Here is a tiny trained network, its code and every weight. The questions are about switching its units off for an input and a class, where a switched-off unit gives its printed mean instead of its output.

import numpy as np


def w(rows, s, z=0):
    codes = np.array(rows[::2]) - 128.0
    scale = np.full(codes.shape[1], s)
    scale[-1] = z or s
    return codes * scale


def norm(h):
    return h / np.sqrt((h * h).mean(-1, keepdims=True) + 1e-5)


def f(y):
    return y / 2 * (1 + np.tanh(0.7978845608 * (y + 0.044715 * y**3)))


def log_softmax(a):
    a = a - a.max(-1, keepdims=True)
    return a - np.log(np.exp(a).sum(-1, keepdims=True))


def net(x, mask):
    res = np.array(x, float).reshape(1, 5) / 4 @ E
    u = 0
    for l in range(4):
        y = f(norm(res) @ A[l][:, :-1].T + A[l][:, -1])
        res = res + np.where(mask[u : u + 10], y, B[l][:, -1]) @ B[l][:, :-1]
        u += 10
    return log_softmax(norm(res)[-1] @ U[:, :-1].T + U[:, -1])


A, B = {}, {}
E = w([
[52,243,75,242,175],'x0',
[110,150,254,141,98],'x1',
[7,182,75,8,18],'x2',
[128,132,127,129,129],'x3',
[222,195,165,160,16],'x4',
],0.0071)
A[0] = w([
[141,125,48,144,150,100],'L0N0',
[170,71,201,40,118,54],'L0N1',
[56,66,143,98,202,82],'L0N2',
[124,152,56,133,149,52],'L0N3',
[172,97,148,169,203,28],'L0N4',
[77,151,248,152,111,100],'L0N5',
[93,123,149,119,159,2],'L0N6',
[203,170,21,115,128,115],'L0N7',
[155,66,40,127,107,39],'L0N8',
[81,135,112,58,121,181],'L0N9',
],0.013,0.007)
B[0] = w([
[85,108,194,110,167,165],'L0N0',
[195,79,64,75,166,230],'L0N1',
[159,111,21,200,80,209],'L0N2',
[109,114,240,121,175,147],'L0N3',
[193,130,138,144,203,175],'L0N4',
[34,2,199,110,170,215],'L0N5',
[111,92,142,172,167,111],'L0N6',
[49,26,164,148,115,195],'L0N7',
[129,54,194,86,209,148],'L0N8',
[154,127,126,83,186,255],'L0N9',
],0.013,0.0059)
A[1] = w([
[82,170,101,10,99,181],'L1N0',
[52,235,150,207,147,91],'L1N1',
[154,118,183,156,67,99],'L1N2',
[146,116,180,149,37,143],'L1N3',
[57,135,145,157,188,140],'L1N4',
[175,114,177,79,52,120],'L1N5',
[192,75,150,160,193,96],'L1N6',
[157,110,121,97,123,1],'L1N7',
[105,64,46,136,123,168],'L1N8',
[130,109,115,156,162,31],'L1N9',
],0.014,0.0069)
B[1] = w([
[65,202,188,164,198,253],'L1N0',
[185,13,4,10,212,195],'L1N1',
[70,119,43,227,181,137],'L1N2',
[76,141,77,235,114,153],'L1N3',
[217,72,101,74,94,248],'L1N4',
[95,99,25,144,194,176],'L1N5',
[94,199,158,135,171,251],'L1N6',
[119,95,79,159,231,124],'L1N7',
[60,154,131,194,76,254],'L1N8',
[60,142,163,182,119,129],'L1N9',
],0.011,0.0071)
A[2] = w([
[49,206,146,38,85,70],'L2N0',
[111,159,31,206,100,103],'L2N1',
[139,221,99,130,3,106],'L2N2',
[103,39,225,114,156,139],'L2N3',
[41,26,141,166,154,134],'L2N4',
[53,109,184,110,168,98],'L2N5',
[192,105,85,54,117,45],'L2N6',
[89,132,106,57,89,67],'L2N7',
[154,100,154,156,136,1],'L2N8',
[122,160,151,133,182,109],'L2N9',
],0.012,0.0085)
B[2] = w([
[104,172,142,110,250,150],'L2N0',
[131,162,56,194,53,157],'L2N1',
[185,29,170,154,112,125],'L2N2',
[66,127,132,94,77,222],'L2N3',
[52,143,136,84,50,253],'L2N4',
[141,107,139,103,65,184],'L2N5',
[243,51,44,91,149,138],'L2N6',
[61,91,110,187,129,128],'L2N7',
[138,4,165,224,174,117],'L2N8',
[130,165,159,117,85,149],'L2N9',
],0.014,0.011)
A[3] = w([
[185,201,124,104,9,126],'L3N0',
[184,217,133,55,87,246],'L3N1',
[217,94,180,181,107,144],'L3N2',
[124,251,178,120,177,26],'L3N3',
[178,117,197,188,142,79],'L3N4',
[159,150,42,161,92,133],'L3N5',
[161,208,167,142,151,1],'L3N6',
[105,168,89,31,114,122],'L3N7',
[107,237,105,99,56,161],'L3N8',
[182,93,67,67,170,5],'L3N9',
],0.015,0.0067)
B[3] = w([
[231,63,172,176,121,140],'L3N0',
[243,72,154,215,58,179],'L3N1',
[98,186,128,97,213,137],'L3N2',
[230,91,222,198,139,173],'L3N3',
[82,189,150,145,165,137],'L3N4',
[169,129,115,193,92,178],'L3N5',
[180,79,207,162,132,135],'L3N6',
[193,117,124,200,165,254],'L3N7',
[188,122,136,198,141,218],'L3N8',
[203,4,90,127,135,182],'L3N9',
],0.015,0.0084)
U = w([
[62,92,157,107,118,122],'0',
[157,86,72,94,163,135],'1',
[143,202,183,143,196,133],'2',
[104,152,56,180,94,118],'3',
[149,106,140,144,108,197],'4',
[184,137,142,123,74,107],'5',
[173,255,91,17,92,5],'6',
[167,250,91,24,95,5],'7',
],0.028,0.026)

Each question gives the input, the list of numbers given to net, and the class t.
The units are the neurons (one row each of A and B). Each row of codes is followed by its name. A weight is (code - 128) times the scale printed after its matrix; where a second scale follows, it is the last column's (A, B and U).
mask holds one flag per neuron, layer by layer. A switched-off neuron (its flag False) gives its mean, the last column of its row in B, instead of its output. The means were averaged over made-up inputs and are rounded, as every weight is.
A unit's drop is (log p(t) with every unit on - log p(t) with that unit switched off) / (log p(t) with every unit on - log p(t) with every unit switched off).
The circuit of an input: a set's keep is (log p(t) with only the set's units on - log p(t) with every unit switched off) / (log p(t) with every unit on - log p(t) with every unit switched off). Starting from the 12 units with the biggest drops (on a tie, the unit counted first), units are removed one at a time, each time the one whose removal leaves the highest keep (on an exact tie, the one counted first), for as long as the keep stays at least 0.8.
units of the circuit, in order: the units of the circuit, biggest drop first
k most important neurons: the k neurons with the biggest drops, biggest first
k most important neurons of layer l: the k neurons of layer l with the biggest drops, biggest first
input [-6,0,7,7,-4], class 2: 3 most important neurons : [L1N0 L1N4 L1N1]
input [0,4,-5,3,-5], class 2: units of the circuit, in order : [L0N4 L1N6]
input [-6,1,-2,6,1], class 1: units of the circuit, in order : [L0N1]
input [-4,7,0,2,-8], class 3: units of the circuit, in order : [L0N2 L1N8]
input [8,-7,8,6,-4], class 1: units of the circuit, in order : [L1N4 L0N3]
input [7,-1,-7,-4,3], class 1: 4 most important neurons of layer 0 : [L0N1 L0N9 L0N8 L0N2]
input [-2,6,6,-2,-7], class 3: units of the circuit, in order : [L0N2 L1N8]
input [-5,0,4,1,5], class 1: 2 most important neurons : [L0N1 L1N6]
input [-3,-7,7,-7,-6], class 0: 2 most important neurons : [L0N8 L1N6]
input [-7,-7,6,-1,-2], class 0: units of the circuit, in order : [L1N4 L1N0]
input [0,-4,2,1,-3], class 0: units of the circuit, in order : [L0N0 L3N9]
input [5,-7,-4,-3,-8], class 3: 2 most important neurons : [L0N2 L0N5]
input [-1,6,0,5,7], class 3: 4 most important neurons : [L1N3 L0N9 L1N2 L0N7]
input [-1,5,2,-1,5], class 0: most important neuron : [L0N5]
input [-6,-3,-2,-6,7], class 3: 2 most important neurons : [L0N9 L1N5]
input [-4,-8,8,3,7], class 0: 2 most important neurons : [L0N7 L1N6]
input [-6,5,-7,7,-2], class 2: 4 most important neurons : [L1N6 L1N1 L0N4 L1N4]
input [5,-2,-3,6,6], class 3: 2 most important neurons : [L0N9 L0N7]
input [1,-5,-7,-4,-1], class 2: 2 most important neurons of layer 0 : [L0N4 L0N5]
input [5,4,8,3,0], class 2: units of the circuit, in order : [L1N0]
